Here is a tiny trained network, its code and every weight. The questions are about switching its units off for an input and a target symbol, where a switched-off unit gives its printed mean instead of its output.

import numpy as np


def w(rows, s, z=0):
    codes = np.array(rows[::2]) - 128.0
    scale = np.full(codes.shape[1], s)
    scale[-1] = z or s
    return codes * scale


def f(y):
    return np.maximum(y, 0)


def softmax(a):
    e = np.exp(a - a.max(-1, keepdims=True))
    return e / e.sum(-1, keepdims=True)


def log_softmax(a):
    a = a - a.max(-1, keepdims=True)
    return a - np.log(np.exp(a).sum(-1, keepdims=True))


def net(x, mask):
    ids = ['αβγδεζηθλμπστψω'.index(c) for c in x.split()]
    T = len(ids)
    res = E[ids] + P[:T]
    u = 0
    for l in range(2):
        q, k, v = (res @ M[l].T for M in (Q, K, V))
        z = softmax(np.where(np.tri(T) > 0, q @ k.T / 4**0.5, -1e9)) @ v
        res = res + np.where(mask[u], z, O[l][:, -1]) @ O[l][:, :-1]
        u += 1
        y = f(res @ A[l][:, :-1].T + A[l][:, -1])
        res = res + np.where(mask[u : u + 16], y, B[l][:, -1]) @ B[l][:, :-1]
        u += 16
    return log_softmax(res[-1] @ U[:, :-1].T + U[:, -1])


Q, K, V, O, A, B = {}, {}, {}, {}, {}, {}
E = w([
[52,95,81,92,109,151,153,49],'α',
[104,88,194,182,70,213,94,180],'β',
[174,32,11,175,157,115,117,155],'γ',
[148,97,127,146,76,113,117,93],'δ',
[44,156,155,149,206,157,164,126],'ε',
[142,37,69,117,157,147,33,139],'ζ',
[147,142,138,120,56,103,130,111],'η',
[158,155,144,131,84,100,94,96],'θ',
[77,179,119,132,181,138,226,173],'λ',
[167,154,127,139,78,99,115,92],'μ',
[229,93,186,175,206,102,166,170],'π',
[182,198,106,195,129,67,31,102],'σ',
[202,164,147,130,60,199,127,111],'τ',
[78,201,176,171,204,93,161,182],'ψ',
[58,219,182,167,197,108,103,168],'ω',
],0.011)
P = w([
[89,74,118,254,96,120,185,96],'0',
[86,75,161,152,170,121,100,63],'1',
[102,79,146,142,165,120,90,90],'2',
[113,89,134,134,153,127,94,111],'3',
[121,103,124,126,146,121,88,128],'4',
[126,116,118,114,130,120,85,143],'5',
[137,132,109,109,125,120,83,154],'6',
[143,153,112,98,117,116,77,171],'7',
[152,163,107,99,111,125,78,182],'8',
[136,158,100,110,99,138,92,181],'9',
],0.0081)
Q[0] = w([
[156,57,113,149,229,114,75,166],'L0H1',
[164,126,144,163,123,103,66,146],'L0H1',
[68,144,137,85,74,194,131,106],'L0H1',
[167,26,31,131,255,115,29,168],'L0H1',
],0.0087)
K[0] = w([
[203,217,124,86,140,108,158,212],'L0H1',
[165,127,142,144,117,167,101,223],'L0H1',
[82,84,83,117,107,138,167,94],'L0H1',
[198,255,127,20,91,84,111,215],'L0H1',
],0.0078)
V[0] = w([
[91,137,127,62,108,131,254,177],'L0H1',
[231,169,150,168,95,90,124,185],'L0H1',
[72,89,42,197,181,101,136,103],'L0H1',
[147,33,105,192,29,252,153,112],'L0H1',
],0.0051)
O[0] = w([
[108,87,87,98,205,124,122,241,53],'L0H1',
[189,27,164,120,154,108,156,61,22],'L0H1',
[79,206,65,138,96,180,200,117,253],'L0H1',
[115,66,111,254,77,131,110,158,242],'L0H1',
],0.0063,0.0036)
A[0] = w([
[119,117,119,126,77,138,105,151,143],'L0N1',
[111,115,88,143,60,112,129,57,236],'L0N2',
[109,97,87,97,114,147,116,127,169],'L0N3',
[110,199,170,166,193,112,174,153,225],'L0N4',
[113,108,103,159,86,128,119,86,193],'L0N5',
[160,87,99,162,96,115,254,138,128],'L0N6',
[131,103,118,124,98,150,90,160,189],'L0N7',
[143,105,157,197,94,143,99,172,227],'L0N8',
[142,123,140,107,100,150,112,161,123],'L0N9',
[150,34,113,162,159,145,92,195,176],'L0N10',
[100,165,159,171,125,146,173,126,146],'L0N11',
[147,105,148,172,72,130,99,114,208],'L0N12',
[83,130,76,159,185,125,141,125,249],'L0N13',
[151,49,160,151,94,133,125,166,218],'L0N14',
[106,102,69,143,85,137,138,39,240],'L0N15',
[138,65,136,84,155,118,134,65,184],'L0N16',
],0.0093,0.0022)
B[0] = w([
[135,137,105,149,111,168,122,106,177],'L0N1',
[157,168,133,61,109,124,148,84,242],'L0N2',
[114,145,88,103,129,111,106,99,180],'L0N3',
[56,136,129,167,115,110,166,215,157],'L0N4',
[141,155,122,125,111,117,150,92,218],'L0N5',
[228,162,132,167,167,34,192,168,159],'L0N6',
[126,110,110,161,111,143,104,112,178],'L0N7',
[128,138,123,226,124,167,140,115,199],'L0N8',
[130,128,91,131,112,164,95,113,141],'L0N9',
[124,88,97,208,168,116,107,141,184],'L0N10',
[108,139,186,169,136,110,143,138,173],'L0N11',
[164,158,164,183,91,153,147,90,196],'L0N12',
[88,139,104,116,152,113,154,145,207],'L0N13',
[146,129,133,218,152,138,94,104,175],'L0N14',
[140,154,121,65,124,103,152,84,254],'L0N15',
[140,97,204,52,170,1,116,96,144],'L0N16',
],0.0087,0.0085)
Q[1] = w([
[254,44,77,108,85,135,43,113],'L1H1',
[180,118,223,145,192,80,185,98],'L1H1',
[140,202,118,130,49,196,215,149],'L1H1',
[83,172,235,163,132,186,164,200],'L1H1',
],0.0048)
K[1] = w([
[142,73,146,70,140,184,2,166],'L1H1',
[213,150,183,143,187,45,118,139],'L1H1',
[131,146,144,123,59,178,183,98],'L1H1',
[128,148,207,187,126,158,188,130],'L1H1',
],0.0054)
V[1] = w([
[193,88,121,169,149,97,145,151],'L1H1',
[85,142,81,79,109,87,182,127],'L1H1',
[2,104,123,161,146,121,100,181],'L1H1',
[83,112,129,153,101,192,60,112],'L1H1',
],0.0072)
O[1] = w([
[133,70,127,48,114,40,135,157,137],'L1H1',
[178,81,146,217,140,199,163,137,176],'L1H1',
[26,146,187,196,78,60,158,71,1],'L1H1',
[2,219,90,152,184,92,80,100,93],'L1H1',
],0.0059,0.0078)
A[1] = w([
[135,179,123,79,65,72,145,106,153],'L1N1',
[112,162,81,160,145,152,137,145,229],'L1N2',
[97,117,134,42,151,48,144,99,149],'L1N3',
[112,114,65,130,149,158,116,128,163],'L1N4',
[131,157,153,219,101,150,120,118,146],'L1N5',
[2,166,98,139,186,104,130,175,210],'L1N6',
[136,48,108,175,172,132,144,180,163],'L1N7',
[66,117,131,52,159,65,123,80,35],'L1N8',
[145,107,155,151,143,142,78,76,126],'L1N9',
[153,126,89,96,136,176,142,138,139],'L1N10',
[125,133,89,117,117,175,96,104,205],'L1N11',
[141,12,148,100,204,100,76,172,135],'L1N12',
[124,134,153,193,80,156,112,117,178],'L1N13',
[146,120,82,120,104,142,109,128,200],'L1N14',
[171,79,139,180,143,153,160,176,57],'L1N15',
[117,118,206,126,84,108,163,163,253],'L1N16',
],0.0087,0.0022)
B[1] = w([
[155,170,174,118,114,161,143,102,199],'L1N1',
[146,123,113,97,173,148,110,111,230],'L1N2',
[127,178,222,105,121,137,158,190,165],'L1N3',
[122,103,73,134,154,128,110,123,194],'L1N4',
[174,150,150,44,139,122,152,87,254],'L1N5',
[115,149,73,163,253,130,46,79,186],'L1N6',
[129,92,189,175,131,188,100,162,190],'L1N7',
[128,203,238,160,86,154,190,227,157],'L1N8',
[134,144,151,113,47,97,158,148,188],'L1N9',
[135,89,92,118,134,88,101,107,212],'L1N10',
[139,120,96,116,102,105,130,105,237],'L1N11',
[60,63,199,94,126,48,185,152,171],'L1N12',
[153,147,127,59,102,102,170,118,228],'L1N13',
[140,122,100,131,122,104,110,85,209],'L1N14',
[144,117,197,147,101,185,119,196,195],'L1N15',
[96,104,68,161,51,90,168,65,159],'L1N16',
],0.008,0.0091)
U = w([
[114,123,129,92,115,163,136,174,63],'α',
[123,209,144,123,153,133,134,174,6],'β',
[188,104,96,175,157,161,92,160,1],'γ',
[148,125,115,113,178,152,112,162,61],'δ',
[121,137,184,174,141,248,103,146,138],'ε',
[123,132,2,99,140,96,87,54,203],'ζ',
[95,120,156,179,154,112,138,95,150],'η',
[121,119,132,115,120,107,118,168,188],'θ',
[97,132,98,172,203,155,55,151,133],'λ',
[72,113,102,198,15,116,152,155,193],'μ',
[106,79,172,100,50,99,162,155,31],'π',
[165,198,232,52,58,151,190,117,147],'σ',
[94,114,160,195,103,59,121,102,100],'τ',
[100,130,138,59,171,77,151,154,118],'ψ',
[108,111,137,72,132,111,144,166,154],'ω',
],0.0066,0.0034)

Each question gives the input, a string of symbols that net reads in full, and the target symbol t.
The units are the heads (4 rows each of Q, K, V and O) and the neurons (one row each of A and B). Each row of codes is followed by its name. A weight is (code - 128) times the scale printed after its matrix; where a second scale follows, it is the last column's (O, A, B and U).
mask holds one flag per unit, layer by layer, with each layer's heads first. A switched-off unit (its flag False) gives its mean, the last column of its rows in O or B, instead of its output. The means were averaged over made-up inputs and are rounded, as every weight is.
A unit's drop is (log p(t) with every unit on - log p(t) with that unit switched off) / (log p(t) with every unit on - log p(t) with every unit switched off).
The circuit of an input: a set's keep is (log p(t) with only the set's units on - log p(t) with every unit switched off) / (log p(t) with every unit on - log p(t) with every unit switched off). Starting from the 12 units with the biggest drops (on a tie, the unit counted first), units are removed one at a time, each time the one whose removal leaves the highest keep (on an exact tie, the one counted first), for as long as the keep stays at least 0.8.
units of the circuit, in order: the units of the circuit, biggest drop first
most important unit: the unit with the biggest drop
k most important neurons: the k neurons with the biggest drops, biggest first
k most important neurons of layer l: the k neurons of layer l with the biggest drops, biggest first
input λ α θ β ε α λ α β ψ, target μ: units of the circuit, in order -> [L1H1, L1N16, L0N4]
input τ α β ζ α α τ β ω, target ψ: 3 most important neurons of layer 0 -> [L0N6, L0N14, L0N12]
input γ δ β β τ δ ζ ζ μ π, target π: 2 most important neurons -> [L1N12, L0N6]
input η θ α β ζ α μ γ σ γ, target σ: units of the circuit, in order -> [L0H1, L0N16, L1N3, L1N6]
input ζ β ζ ζ δ λ α α ψ, target λ: 2 most important neurons -> [L1N6, L0N12]
input α ζ σ θ ζ, target σ: most important neuron of layer 1 -> [L1N8]
input β ζ α μ σ β β μ α ψ, target β: 3 most important neurons -> [L1N6, L1N8, L1N3]
input ω ω α ε, target ζ: units of the circuit, in order -> [L1N6, L1H1, L1N15]
input γ α α ζ β α α ζ ω, target π: 2 most important neurons -> [L0N6, L1N12]
input β ε β α, target σ: 2 most important neurons -> [L1N8, L0N10]
input β α τ ζ γ ψ ζ, target ψ: 2 most important neurons -> [L0N16, L1N12]
input γ α α ε, target π: 3 most important neurons -> [L0N6, L1N12, L0N15]
input β β ζ θ α λ α β α ψ, target β: 3 most important neurons of layer 0 -> [L0N14, L0N10, L0N6]
input τ α ε, target ψ: most important neuron -> [L0N6]
input τ β β α, target σ: 3 most important neurons of layer 1 -> [L1N8, L1N3, L1N1]
input β ζ π ζ ζ λ β γ, target λ: 2 most important neurons of layer 0 -> [L0N10, L0N2]
input λ δ α α β σ δ α π, target π: 2 most important neurons -> [L1N12, L0N16]
input β α α β ψ τ α ε α λ, target β: 3 most important neurons -> [L1N6, L1N8, L1N3]
input α ζ β, target σ: 2 most important neurons of layer 0 -> [L0N11, L0N5]
input λ α α λ α ε, target μ: most important neuron of layer 1 -> [L1N16]
input α β γ, target γ: 2 most important neurons -> [L0N6, L1N7]
input α β α μ α ζ σ β ε, target ε: 3 most important neurons of layer 0 -> [L0N6, L0N15, L0N2]
input τ λ δ ω, target ψ: 2 most important neurons of layer 1 -> [L1N12, L1N6]
input ζ η τ α ζ ψ, target λ: 2 most important neurons -> [L1N6, L0N4]
input α α ζ α π τ δ ψ, target ε: 2 most important neurons of layer 1 -> [L1N7, L1N15]
input α β ζ ω ω, target ε: 3 most important neurons -> [L0N6, L0N15, L0N2]
input β β α α γ, target γ: 2 most important neurons of layer 0 -> [L0N10, L0N6]
input α ε λ ε, target ε: most important unit -> L1H1
input γ ζ ζ β π γ α τ λ, target π: 2 most important neurons -> [L0N6, L1N12]
input α μ δ α ε β α λ, target ε: 3 most important neurons of layer 0 -> [L0N15, L0N2, L0N6]
